Below is a small trained network, with its code and all its weights. Each question gives an input and a target symbol and asks what happens when units are switched off, that is, made to give their printed mean instead of their output.

import numpy as np


def w(rows, s, z=0):
    codes = np.array(rows[::2]) - 128.0
    scale = np.full(codes.shape[1], s)
    scale[-1] = z or s
    return codes * scale


def norm(h):
    return h / np.sqrt((h * h).mean(-1, keepdims=True) + 1e-5)


def f(y):
    return y / 2 * (1 + np.tanh(0.7978845608 * (y + 0.044715 * y**3)))


def softmax(a):
    e = np.exp(a - a.max(-1, keepdims=True))
    return e / e.sum(-1, keepdims=True)


def log_softmax(a):
    a = a - a.max(-1, keepdims=True)
    return a - np.log(np.exp(a).sum(-1, keepdims=True))


def net(x, mask):
    ids = ['αβδεζηθλμξπστφψω'.index(c) for c in x.split()]
    T = len(ids)
    res = E[ids] + P[:T]
    u = 0
    for l in range(3):
        q, k, v = (norm(res) @ M[l].T for M in (Q, K, V))
        z = softmax(np.where(np.tri(T) > 0, q @ k.T / 3**0.5, -1e9)) @ v
        res = res + np.where(mask[u], z, O[l][:, -1]) @ O[l][:, :-1]
        u += 1
        y = f(norm(res) @ A[l][:, :-1].T + A[l][:, -1])
        res = res + np.where(mask[u : u + 8], y, B[l][:, -1]) @ B[l][:, :-1]
        u += 8
    return log_softmax(norm(res)[-1] @ U[:, :-1].T + U[:, -1])


Q, K, V, O, A, B = {}, {}, {}, {}, {}, {}
E = w([
[170,84,207,147,145,148,114,89],'α',
[138,104,84,157,160,137,58,102],'β',
[168,116,103,205,156,123,103,170],'δ',
[170,163,154,56,94,96,92,67],'ε',
[149,127,95,181,149,144,99,86],'ζ',
[151,145,98,139,127,146,62,98],'η',
[192,157,44,178,192,124,54,108],'θ',
[183,67,23,14,81,135,96,144],'λ',
[114,165,109,169,159,117,75,99],'μ',
[172,164,83,197,150,125,155,154],'ξ',
[249,51,113,153,96,177,187,170],'π',
[205,181,40,160,165,134,140,161],'σ',
[204,153,149,143,95,177,189,157],'τ',
[166,220,17,75,162,90,61,93],'φ',
[38,87,58,186,125,143,100,117],'ψ',
[49,48,201,179,114,87,6,35],'ω',
],0.014)
P = w([
[109,157,161,76,114,135,51,203],'0',
[222,145,136,246,53,96,82,37],'1',
[167,161,181,54,153,244,63,76],'2',
[138,134,74,109,198,81,184,146],'3',
[195,144,151,214,16,96,119,20],'4',
[100,213,193,3,105,184,114,56],'5',
[151,129,66,95,158,82,172,144],'6',
],0.013)
Q[0] = w([
[91,162,92,154,136,143,105,142],'0.h1',
[162,175,86,175,89,101,90,125],'0.h1',
[128,80,175,166,9,153,105,117],'0.h1',
],0.015)
K[0] = w([
[49,88,92,141,38,141,138,131],'0.h1',
[57,146,162,83,23,93,159,188],'0.h1',
[167,203,105,190,164,98,1,238],'0.h1',
],0.0075)
V[0] = w([
[82,83,70,172,95,110,172,210],'0.h1',
[252,42,193,85,163,10,139,171],'0.h1',
[169,16,47,140,110,254,105,157],'0.h1',
],0.0052)
O[0] = w([
[43,196,41,143,103,209,146,139,59],'0.h1',
[157,14,254,111,118,142,11,214,4],'0.h1',
[176,49,80,127,41,142,177,110,205],'0.h1',
],0.0074,0.0034)
A[0] = w([
[155,92,166,155,203,31,84,62,122],'0.n1',
[196,218,108,187,44,77,107,32,120],'0.n2',
[128,205,142,144,204,141,177,135,53],'0.n3',
[188,152,126,254,175,105,152,203,1],'0.n4',
[179,144,154,7,195,111,146,118,38],'0.n5',
[149,195,133,66,114,185,250,232,69],'0.n6',
[76,99,4,43,161,116,158,203,164],'0.n7',
[151,106,155,177,72,44,104,114,103],'0.n8',
],0.0085,0.0043)
B[0] = w([
[182,203,140,97,105,105,208,161,176],'0.n1',
[113,1,171,185,97,139,141,125,244],'0.n2',
[67,157,124,181,96,146,102,109,129],'0.n3',
[91,159,167,31,95,122,104,75,136],'0.n4',
[121,156,206,83,52,145,159,57,166],'0.n5',
[139,47,148,133,153,234,60,124,133],'0.n6',
[185,172,35,107,165,122,224,82,189],'0.n7',
[39,91,25,137,126,118,143,153,155],'0.n8',
],0.0089,0.011)
Q[1] = w([
[145,33,117,254,59,119,52,181],'1.h1',
[150,119,37,85,138,63,129,141],'1.h1',
[165,53,138,19,186,211,18,179],'1.h1',
],0.0075)
K[1] = w([
[97,179,107,140,108,147,54,254],'1.h1',
[155,96,81,72,47,57,128,111],'1.h1',
[225,87,151,176,183,117,164,140],'1.h1',
],0.0093)
V[1] = w([
[182,88,136,149,34,157,132,130],'1.h1',
[151,54,66,112,120,12,85,121],'1.h1',
[161,121,152,171,171,91,184,112],'1.h1',
],0.011)
O[1] = w([
[100,90,254,69,211,126,138,131,253],'1.h1',
[131,137,196,206,75,151,212,202,168],'1.h1',
[241,111,134,213,117,138,46,144,82],'1.h1',
],0.0096,0.0039)
A[1] = w([
[114,71,68,177,108,235,121,72,75],'1.n1',
[65,143,86,109,174,51,254,136,117],'1.n2',
[136,98,113,23,189,174,227,200,2],'1.n3',
[11,111,103,208,105,174,109,41,166],'1.n4',
[107,107,69,120,202,148,181,111,93],'1.n5',
[90,115,205,115,226,241,26,104,147],'1.n6',
[110,166,64,206,217,154,172,138,62],'1.n7',
[112,144,144,166,113,24,139,182,40],'1.n8',
],0.0098,0.0052)
B[1] = w([
[168,176,204,72,89,102,88,118,213],'1.n1',
[186,115,110,157,63,27,161,106,224],'1.n2',
[166,116,46,133,61,152,127,135,168],'1.n3',
[196,129,141,78,147,123,142,125,254],'1.n4',
[94,139,70,83,134,92,212,238,186],'1.n5',
[158,199,132,206,112,149,116,72,204],'1.n6',
[102,139,202,142,177,89,201,127,173],'1.n7',
[102,12,132,112,136,69,53,118,131],'1.n8',
],0.011,0.0085)
Q[2] = w([
[167,129,229,156,182,147,142,178],'2.h1',
[130,176,123,58,120,113,182,162],'2.h1',
[167,201,83,87,255,138,201,116],'2.h1',
],0.0096)
K[2] = w([
[192,142,214,123,136,177,140,255],'2.h1',
[202,166,143,61,146,85,240,98],'2.h1',
[210,44,156,164,250,95,227,19],'2.h1',
],0.0099)
V[2] = w([
[199,56,111,231,95,144,186,90],'2.h1',
[167,116,94,134,187,192,204,107],'2.h1',
[97,92,46,104,101,39,168,2],'2.h1',
],0.0086)
O[2] = w([
[172,28,187,170,115,253,141,117,189],'2.h1',
[238,131,213,153,207,121,150,150,154],'2.h1',
[73,191,232,182,163,189,75,168,254],'2.h1',
],0.0078,0.0074)
A[2] = w([
[107,160,177,63,138,32,125,138,24],'2.n1',
[159,45,166,144,98,91,111,101,152],'2.n2',
[164,162,146,161,159,203,134,105,252],'2.n3',
[83,75,139,105,219,112,191,130,192],'2.n4',
[54,136,43,139,206,38,165,167,104],'2.n5',
[166,145,186,145,138,152,151,184,86],'2.n6',
[85,86,190,122,142,160,157,127,84],'2.n7',
[122,139,122,125,158,234,71,3,63],'2.n8',
],0.014,0.0016)
B[2] = w([
[163,67,178,74,107,112,144,158,215],'2.n1',
[115,176,95,140,180,151,104,149,255],'2.n2',
[72,88,115,164,142,113,119,69,231],'2.n3',
[80,239,110,138,139,90,113,79,158],'2.n4',
[111,113,155,188,167,133,123,119,205],'2.n5',
[121,116,174,99,129,90,94,108,205],'2.n6',
[118,154,111,71,134,131,144,144,161],'2.n7',
[162,109,193,134,102,139,115,6,246],'2.n8',
],0.017,0.009)
U = w([
[166,96,158,164,105,140,104,39,170],'α',
[140,93,189,9,87,92,154,86,83],'β',
[102,30,149,175,116,21,87,153,69],'δ',
[66,157,106,76,110,172,143,149,235],'ε',
[66,90,202,132,215,171,119,181,88],'ζ',
[109,182,62,29,194,89,81,71,62],'η',
[66,154,121,158,153,84,241,100,71],'θ',
[183,1,110,135,208,172,166,147,42],'λ',
[61,131,94,147,7,117,133,130,120],'μ',
[136,79,25,104,164,119,89,124,254],'ξ',
[227,143,133,105,211,112,48,165,27],'π',
[206,66,45,125,44,134,208,119,68],'σ',
[118,186,140,178,123,108,30,184,191],'τ',
[153,222,64,93,37,59,74,96,40],'φ',
[119,72,156,177,77,172,162,184,128],'ψ',
[136,132,57,75,217,196,149,117,182],'ω',
],0.012,0.0039)

Each question gives the input, a string of symbols that net reads in full, and the target symbol t.
The units are the heads (3 rows each of Q, K, V and O) and the neurons (one row each of A and B). Each row of codes is followed by its name. A weight is (code - 128) times the scale printed after its matrix; where a second scale follows, it is the last column's (O, A, B and U).
mask holds one flag per unit, layer by layer, with each layer's heads first. A switched-off unit (its flag False) gives its mean, the last column of its rows in O or B, instead of its output. The means were averaged over made-up inputs and are rounded, as every weight is.
A unit's drop is (log p(t) with every unit on - log p(t) with that unit switched off) / (log p(t) with every unit on - log p(t) with every unit switched off).
The circuit of an input: a set's keep is (log p(t) with only the set's units on - log p(t) with every unit switched off) / (log p(t) with every unit on - log p(t) with every unit switched off). Starting from the 12 units with the biggest drops (on a tie, the unit counted first), units are removed one at a time, each time the one whose removal leaves the highest keep (on an exact tie, the one counted first), for as long as the keep stays at least 0.8.
circuit, biggest first: the units of the circuit, biggest drop first
most important unit: the unit with the biggest drop
k most important neurons: the k neurons with the biggest drops, biggest first
k most important neurons of layer l: the k neurons of layer l with the biggest drops, biggest first
input φ τ ψ σ ψ ε δ, target β: circuit, biggest first	(0.n4 2.n1)
input σ ε ψ σ, target θ: circuit, biggest first	(1.n5 1.n4)
input ε ψ α ε ω λ, target α: circuit, biggest first	(1.n5 1.h1)
input μ μ ψ ψ φ, target φ: most important unit	0.h1
input σ ψ ζ ψ ε, target π: 2 most important neurons	(2.n2 1.n4)
input μ ω ψ β, target θ: 2 most important neurons of layer 2	(2.n4 2.n8)
input φ ε ψ ψ ω, target τ: 3 most important neurons	(2.n2 0.n7 2.n8)
input φ ψ ψ φ μ, target τ: 3 most important neurons of layer 0	(0.n7 0.n8 0.n5)
input β ψ ξ ψ ψ, target ψ: 2 most important neurons of layer 0	(0.n2 0.n5)
input φ ω π ψ φ, target τ: 2 most important neurons of layer 2	(2.n2 2.n8)
input σ ε μ θ ε, target π: 3 most important neurons	(2.n2 0.n7 0.n2)
input α η φ ε φ, target ξ: 2 most important neurons	(2.n2 0.n2)
input ξ π λ θ, target σ: 4 most important neurons	(1.n3 0.n2 0.n1 0.n7)
input ξ λ ψ ψ ζ β μ, target θ: most important unit	2.n4
input ψ ε φ β, target β: 2 most important neurons	(0.n1 0.n2)
input ω λ π λ ψ, target μ: 2 most important neurons	(0.n2 0.n7)
input ξ μ ε ψ σ, target β: 2 most important neurons	(0.n4 1.n1)
input ε ε μ μ, target β: 2 most important neurons	(0.n1 2.n1)
input λ τ η ω λ, target ζ: 2 most important neurons	(0.n7 2.n2)
input ξ λ ψ β, target θ: 2 most important neurons	(2.n4 1.n7)
input ζ ω λ ε λ, target λ: most important unit	2.h1
input α ψ μ φ λ, target ξ: 2 most important neurons	(2.n2 0.n2)
input σ μ μ λ, target σ: 2 most important neurons	(0.n7 1.n3)
input τ α ξ ζ α, target η: 2 most important neurons of layer 2	(2.n4 2.n2)
input λ ψ ξ ζ φ, target ζ: 3 most important neurons	(0.n7 2.n2 2.n8)
input ψ ε ψ ψ ξ ε ψ, target θ: 2 most important neurons of layer 2	(2.n4 2.n5)
input ψ ε η π, target λ: most important neuron of layer 2	(2.n8)
input ε ψ π ψ ε, target δ: 2 most important neurons of layer 1	(1.n1 1.n4)
